[[-16 -11 -22 -22]
 [ 10 -11  -7 -10]
 [-23  38  -9  -6]
 [-22   2 -19  -2]]
|
[[-23  38  -9  -6]
 [-22   2 -19  -2]
 [-16 -11 -22 -22]
 [ 10 -11  -7 -10]]

[[ 23  -4  -5  -3  21  -5  -2  10  17 -10  -3]
 [ -4  -2   1  -5  -1  -1  -2   0  -1 -20  -2]
 [ 21  28  17  17  20  35  21  10  15  -2  26]
 [  8  28  16  16   8  29  16   4   6   7  24]]
|
[[ -4  -2   1  -5  -1  -1  -2   0  -1 -20  -2]
 [  8  28  16  16   8  29  16   4   6   7  24]
 [ 21  28  17  17  20  35  21  10  15  -2  26]
 [ 23  -4  -5  -3  21  -5  -2  10  17 -10  -3]]

[[  6   4   2]
 [  1   7  -3]
 [ 15 -34  -1]]
|
[[  1   7  -3]
 [  6   4   2]
 [ 15 -34  -1]]

[[ 15 -10  -3  13  -6  10  34  19  20   1 -14  -1   2  -8 -11]
 [ 10 -27 -24   2  -2   5  14   2  21 -31   4 -11   3   3 -17]]
|
[[ 10 -27 -24   2  -2   5  14   2  21 -31   4 -11   3   3 -17]
 [ 15 -10  -3  13  -6  10  34  19  20   1 -14  -1   2  -8 -11]]

[[ 23  11  19  20   0 -15  35   8 -17  -6]
 [ 19  21  26  21   0 -12  31  18 -16 -17]
 [ 17  23  24  27  -6 -16  34  13 -14 -11]
 [ 27   6  34  16   4 -15  23   9 -17 -11]
 [ 22  14  27  21  -2 -15  30  11 -16 -10]
 [ 41 -15  23  37   0 -39  19  10 -26   0]
 [ 20  18  25  21  -4 -14  30  13 -16 -11]
 [ 25  13  28  20   1 -11  27  15 -18 -10]]
|
[[ 17  23  24  27  -6 -16  34  13 -14 -11]
 [ 19  21  26  21   0 -12  31  18 -16 -17]
 [ 20  18  25  21  -4 -14  30  13 -16 -11]
 [ 22  14  27  21  -2 -15  30  11 -16 -10]
 [ 23  11  19  20   0 -15  35   8 -17  -6]
 [ 25  13  28  20   1 -11  27  15 -18 -10]
 [ 27   6  34  16   4 -15  23   9 -17 -11]
 [ 41 -15  23  37   0 -39  19  10 -26   0]]

[[ -5  19   7   3   9   0]
 [ 13  -1   7 -13  -5  -9]
 [ 12  15  10 -10   6  -4]
 [ -1  37   5 -10 -13 -11]
 [ -6  14  -7  12  -5  15]
 [ -3  35  -6   7  -3  -4]
 [  5  -5   9   4   0  -3]
 [  9 -34  11  -7   2  -7]]
|
[[ -6  14  -7  12  -5  15]
 [ -5  19   7   3   9   0]
 [ -3  35  -6   7  -3  -4]
 [ -1  37   5 -10 -13 -11]
 [  5  -5   9   4   0  -3]
 [  9 -34  11  -7   2  -7]
 [ 12  15  10 -10   6  -4]
 [ 13  -1   7 -13  -5  -9]]

[[ -2  -7  11 -10  20]
 [-34   4 -13  -1 -37]
 [  7  -5 -18 -12 -21]
 [-12 -13   4  -8  11]
 [-31 -10   4 -12 -24]
 [ 19 -11   3 -13  12]
 [-30   3 -17   3 -33]
 [ -6  -7  11 -10  11]
 [ -9 -11 -11  -3  -8]
 [-28 -10   8 -20 -17]
 [-22  -5   4 -20 -21]
 [-27 -14  -7   3   3]]
|
[[-34   4 -13  -1 -37]
 [-31 -10   4 -12 -24]
 [-30   3 -17   3 -33]
 [-28 -10   8 -20 -17]
 [-27 -14  -7   3   3]
 [-22  -5   4 -20 -21]
 [-12 -13   4  -8  11]
 [ -9 -11 -11  -3  -8]
 [ -6  -7  11 -10  11]
 [ -2  -7  11 -10  20]
 [  7  -5 -18 -12 -21]
 [ 19 -11   3 -13  12]]

[[-13 -23  12   6]
 [-10   4   9   5]
 [-21   2   1  -7]
 [-17   8  -2 -11]
 [  4 -10   2  -7]
 [ -5 -32  10   0]
 [-28  -2   9  -2]
 [  9 -12 -10 -28]
 [ -8 -29  13 -19]
 [-14 -24  12   6]
 [-29 -17  17   0]]
|
[[-29 -17  17   0]
 [-28  -2   9  -2]
 [-21   2   1  -7]
 [-17   8  -2 -11]
 [-14 -24  12   6]
 [-13 -23  12   6]
 [-10   4   9   5]
 [ -8 -29  13 -19]
 [ -5 -32  10   0]
 [  4 -10   2  -7]
 [  9 -12 -10 -28]]

[[ -5  18  21  11]
 [  7  -9   9  18]
 [ -4  -1   8 -20]
 [  2  12  28  -2]
 [ -3 -16  -1 -36]]
|
[[ -5  18  21  11]
 [ -4  -1   8 -20]
 [ -3 -16  -1 -36]
 [  2  12  28  -2]
 [  7  -9   9  18]]
